[ 87 155 105 150 157 101] = <67>
[164 124  85 101 130 153] = <198>
[164  87 154 130 101 153] = <141>
present: [164 124  85 101 130] : yes
which: [ 87 154 130 101] : <141>
which: [101 130 153] : <198>

[134 152 128 113 132 119 116 116 108 100 130 156 116 124 125 139  87 111
 109 131 130 124 108 151 120 135 132 121 124 127 141 151 102 121 115 138
 109 131 110 127 120 126 124 134 110 126 110] : <123>
[134 152 128 113 132 119 116 116 108 100 130 156 116 124 125 139  87 111
 109 131 130 124 108 151 120 135 132 121 124 127 130 151 102 121 115 138
 109 131 110 127 120 126 124 134 110 126 110] : <26>
[138 145 129 113 126 136 123 144 104 137 129 134 142 148 134 138 131 101
 137 113 122 133 135 106 151 164 145 101 110 124 141 138 158 107 128 135
 106 144 139 122 134 115 134 118 128 136 123] : <68>
which: [134 152 128 113 132 119 116 116 108 100 130 156 116 124 125 139  87 111
 109 131 130 124 108 151 120 135 132 121 124 127 130 151 102 121 115 138
 109 131 110 127 120 126 124 134 110 126 110] : <26>
key -> tag
[142] -> j_796
[128] -> j_675
[129] -> j_538
[111] -> j_891
[115] -> j_403
[110] -> j_647
key <68> 34:  : j_675
present: [126 124] : yes

[153 123 114 112 164 104 126 101]  <90>
[155 133 145  87 171  94 152 166]  <68>
[ 94 167 119 108 132 128 152 166]  <67>
[112  86 116 132 144  95  99 138]  <168>
[155 133 145  87 171 120 155  97]  <123>
[ 91  88 135 131 142  99 104 141]  <26>
[ 92 128 133 163 102  87 147 164]  <62>
which: [104 141] : <26>
present: [163 102  87 147 164] : yes

[118  93 158 129]  <67>
[175 124 119 124]  <26>
[123 122 114 153]  <62>
[128 128 129 128]  <123>
[124 175 119 124]  <141>
Table of tags by key:
[128] -> j_109
[129] -> j_107
[118] -> j_328
[94] -> j_741
[117] -> j_152
[93] -> j_886
key <67> 0:  : j_328
which: [124 175 119] : <141>
start: [128 129 128] : <123>, 1
present: [175 124 119 124] : yes
start: [175 124 119] : <26>, 0

[121 134 132 142 149 139 136 113 141 130 142 142 130] = <26>
[166 167 117 118 121 123 127 140 109 116 114 127 147] = <67>
[109 116 132 127 133 133 127 109 130 127 137 133 136] = <88>
[149 122 152 127 130 155 137 118 125 154 109 144 143] = <214>
[128 130 142 133 105 146 133 122 127 141 108 134 115] = <168>
[144 131 112 112 112 108 119 135 107 115 111 115 145] = <68>
[157 124 151 120 122 146 134 118 118 140 134 108 133] = <141>
[123 125 132 105 108 138 133 108 108 130 119 131 148] = <62>
[131 134 141 133 128 152 132 126 132 153 114 140 119] = <90>
[157 124 151 120 122 146 134 118 118 153 106 140 145] = <123>
[119  86 138 107 122 144 141  89 113 140 100 141 135] = <124>
[105  85 145 134 134 141 132 112 140 143 128 136 101] = <198>
present: [145 134] : yes
which: [108 134] : <168>
present: [126 109] : no
start: [134 134 141] : <198>, 3

[118 129  92 127 135 129  92 127 129] = <198>
[127 129 137 122 142 134  83 127 128] = <88>
[131 127 109 125 127 130 140 132 128] = <123>
[125 128 141 126 116 129  92 127 129] = <62>
[125 127 109 125 127 130 140 132 128] = <90>
[130 126 115 133 119 125 170 132 128] = <68>
which: [116 129  92 127] : <62>
present: [140 132] : yes
which: [ 83 127] : <88>
key -> tag
[131] -> j_624
[128] -> j_910
[132] -> j_331
[129] -> j_606
[127] -> j_142
key <90> 1:  : j_142

[146 129 121 162 136 136  91 103 108  97 132 104 150 154 156 104 123 111
 156 107 108 155 132 141 125 118 126 109 123 158 120] : <124>
[107 115 130  94 126 117 102 143 134 143 123 136 116 118 109 134 118 137
 117 139 135 114 123 121 125 134 129 129 131 108 124] : <68>
[129 111 135 123 137 121 121 126 123 122 125 123 149 168 122 110 107 131
 168 120 124 130 126 155 116 135 140 107 139 124 119] : <26>
[ 99  96 104 115  91 136 136 131 138 102 139 129 108 104 138 104 104 134
 100 140 127 139 144  95 137 121 113  98 128 153  92] : <198>
[102  87 109 110 102 135 141 126 122  98 139 116 126 134 144  95  90 131
 132 130 114 148 140 113 128 123 120  89 133 153  88] : <62>
[144 124 122 140 108 134 131 137 146 111 143 136 148 163 136 119 121 141
 163 142 136 145 150 126 137 135 136 118 162 142 119] : <67>
start: [ 91 136 136] : <198>, 4
rev: [ 94 130] : <68>
start: [120 124 130 126 155] : <26>, 19
start: [141 125] : <124>, 23

[143 128  96 113  95 127 133 118 113] : <88>
[113 127  96 128 143  95 111 127 105] : <123>
[122 118 126 180 117  92 123 114 127] : <214>
start: [ 96 113  95 127 133] : <88>, 2
key -> tag
[118] -> j_914
[123] -> j_863
[133] -> j_49
key <214> 6:  : j_863
start: [114 127] : <214>, 7
rev: [ 95 143 128  96 127 113] : <123>
rev: [ 95 143] : <123>
present: [180 117  92 124 114] : no
start: [ 92 123] : <214>, 5

[111 151 125 127 129 122 128 139 119 144 133]  <124>
[113 108 130 119 125 120 137 112 140 143 136]  <168>
[132 143 127 150 132 116 113 127 112 155 156]  <198>
[126 154 115 124 132 117 143 142 119 136 137]  <123>
[132 124 126 120 119 125 112 140 137 136 143]  <88>
[115 110 135 123 128 130 129 125 151 140 133]  <26>
[129 143 127 113 132 116 127 150 107 146 138]  <214>
[115 110 135 123 128 130 129 118 137 148 139]  <68>
which: [115 110 135 123 128 130 129 125 151 140 133] : <26>
which: [119 125 120 137 112 140 143 136] : <168>
Table of tags by key:
[123] -> j_768
[124] -> j_717
[139] -> j_94
[115] -> j_408
[119] -> j_969
key <68> 3:  : j_768
present: [129 143] : yes
rev: [151 125 129 130 128 123 135] : <26>
which: [116 113 127 112 155] : <198>
start: [143 127 113 132 116 127 150] : <214>, 1

[118  76 118 142]  <168>
[166 173 132 146]  <214>
[123 179 126 157]  <90>
[145 107 115 123]  <88>
[145 127 138 143]  <141>
[119 160 178 161]  <67>
[125 134 144 131]  <124>
[140 179 126 157]  <123>
[140  98 128 137]  <198>
[132 160 154 144]  <62>
key -> tag
[132] -> j_488
[140] -> j_946
[143] -> j_695
[144] -> j_75
[131] -> j_76
[145] -> j_130
key <62> 0:  : j_488
which: [107 115] : <88>
which: [132 146] : <214>
start: [ 76 118 142] : <168>, 1
which: [160 154 144] : <62>

[117  76 124 114  80 152  88  87 118  99 171 143] -> <123>
[126  98 137 113  82 135 109 103 113  95 151 151] -> <198>
[149 135 135 140 141 124 123 138 122 132 133 141] -> <214>
[ 76 117 124  80 114 122 133 131 132 125 139 149] -> <124>
[149 135 135 140 141 124 123 138 122 132 133 134] -> <67>
[138 149 112 136 126 113 119 130 127 131 133 141] -> <62>
Table of tags by key:
[132] -> j_990
[133] -> j_808
[95] -> j_263
[135] -> j_179
[131] -> j_687
[136] -> j_785
[94] -> j_807
key <67> 9:  : j_990
rev: [ 80 114 124  76 117] : <123>
rev: [149 139] : <124>
present: [135 135 140] : yes
present: [122 133] : yes

[125 117 120 127 127 111 113 135 148 145 137 154 149  86 141 123 118 111
 115 131 126 153 111 104 127 118 121 139] : <141>
[117 132 139 131 134 121 135 130 137 136 138 113 153 123 139 147 140 126
 141 137 124 128 137 109 134 114 110 143] : <62>
[116 134 142 130 135 120 134 128 136 134 139 111 160 123 140 150 140 124
 137 136 123 127 139 109 134 113 108 144] : <68>
[ 99 137 129 147 152 159 117 118 114 127 135 121 126 112 170 152 167 114
 138 134 152 150 137  84 131  94 116 143] : <214>
[134 120 120 127 127 111 113 136 148 145 136 154 149  86 141 123 118 112
 115 132 126 153 110 104 127 117 121 138] : <67>
tags:
[137] -> j_850
[138] -> j_634
[133] -> j_40
[135] -> j_285
[124] -> j_660
[134] -> j_399
key <68> 1:  : j_399
rev: [120 135] : <68>
present: [112 115] : yes
which: [125 117 120 127 127 111 113 135 148 145 137 154 149  86 141 123 118 111
 115 131 126 153 111 104 127 118 121 139] : <141>
which: [127 135 121 126 112 170 152 167] : <214>
rev: [147 139 123 153 113 138] : <62>

[167 125 128 137 168 122 132 128 127]  <68>
[ 87 128  97 137 168 125 128 122 161]  <198>
[138 127 129 100 135 112 131 115 112]  <141>
start: [138 127] : <141>, 0
rev: [168 137  97 128] : <198>
present: [167 125 127] : no
rev: [128 125 168] : <198>
present: [168 123 132] : no

[131 141 139 100 132 119  95 124 105 156 101 118 106 145 125 152 125 109
 117 108 130 135 135 130 136 116  94 141 122 130 128 140 113 124 132 130
 118 122 126 128 140 119 144 129 129 149 143 132] : <123>
[136 128 137 104 143 126  83 131  97 134 109 120 108 145 123 154 125 111
 128 108 129 127 132 106 139 108  95 147 121 126 121 136 115 134 131 130
 120 122 125 131 145 108 139 130 131 147 149 138] : <90>
[119 107 128 127 140 126 130 127 121 124 119 150 123 156 115 143 139 113
  93 132 121 132 119 136 130 150 131 123 122 129 139 105 124 125 139 143
 114 160 126 131 129 137 102 159 130 122  98 134] : <141>
[134 134 134 105 145 121  91 127  96 143 109 121 113 141 129 153 125 108
 126 107 124 134 138 111 139 111  93 145 121 134 119 132 122 132 124 135
 123 149 125 131 139 114 140 127 128 150 150 130] : <67>
which: [134 134 134 105 145 121  91 127  96 143 109 121 113 141 129 153 125 108
 126 107 124 134 138 111 139 111  93 145 121 134 119 132 122 132 124 135
 123 149 125 131 139 114 140 127 128 150 150 130] : <67>
which: [119 107 128 127 140 126 130 127 121 124 119 150 123 156 115 143 139 113
  93 132 121 132 119 136 130 150 131 123 122 129 139 105 124 125 139 143
 114 160 126 131 129 137 102 159 130 122  98 134] : <141>
tags:
[84] -> j_291
[131] -> j_77
[132] -> j_205
[83] -> j_266
[129] -> j_668
[130] -> j_188
[91] -> j_652
[90] -> j_698
key <141> 6:  : j_188
rev: [108 120 109] : <90>
start: [123 154 125 111 128] : <90>, 14
rev: [111 125 154 123 145 108] : <90>
rev: [131 134] : <90>

[148 114 120 117 112 106 116]  <67>
[143 138 176  99 144 133 175]  <198>
[121 134 120 121 122 119 122]  <88>
[138  91 139 132 129 135 132]  <62>
[115 103 148 137  91 150  98]  <124>
[143 138 176 130 122 125 120]  <214>
[155 115 124 110 108  99 118]  <90>
[159 110 125 113 111  98 118]  <141>
[125 124 126 124 125 123 125]  <26>
[111 114 103 148 110 135 132]  <168>
[111 114 103 148 137 120 103]  <123>
[140 105 141 122 129 125 136]  <68>
which: [144 133 175] : <198>
tags:
[139] -> j_868
[112] -> j_329
[111] -> j_55
[138] -> j_670
[125] -> j_749
[140] -> j_396
key <68> 0:  : j_396
which: [143 138 176  99 144 133 175] : <198>
present: [130 125] : no
which: [159 110 125 113 111  98 118] : <141>
which: [114 103 148 137] : <123>

[132 129 125 123  99 144 113 113 117] -> <67>
[129 138 137 140 115 134 128 135 119] -> <90>
[140 140 137 134 115 138 128 135 122] -> <124>
present: [134 137 140] : no
present: [115 138 128] : yes
present: [132 128 125 123] : no
key -> tag
[140] -> j_926
[134] -> j_898
[122] -> j_620
[123] -> j_90
key <124> 3:  : j_898
start: [ 99 144] : <67>, 4
present: [125 124  99 144 113] : no
rev: [135 128 138 115 134 137 140] : <124>

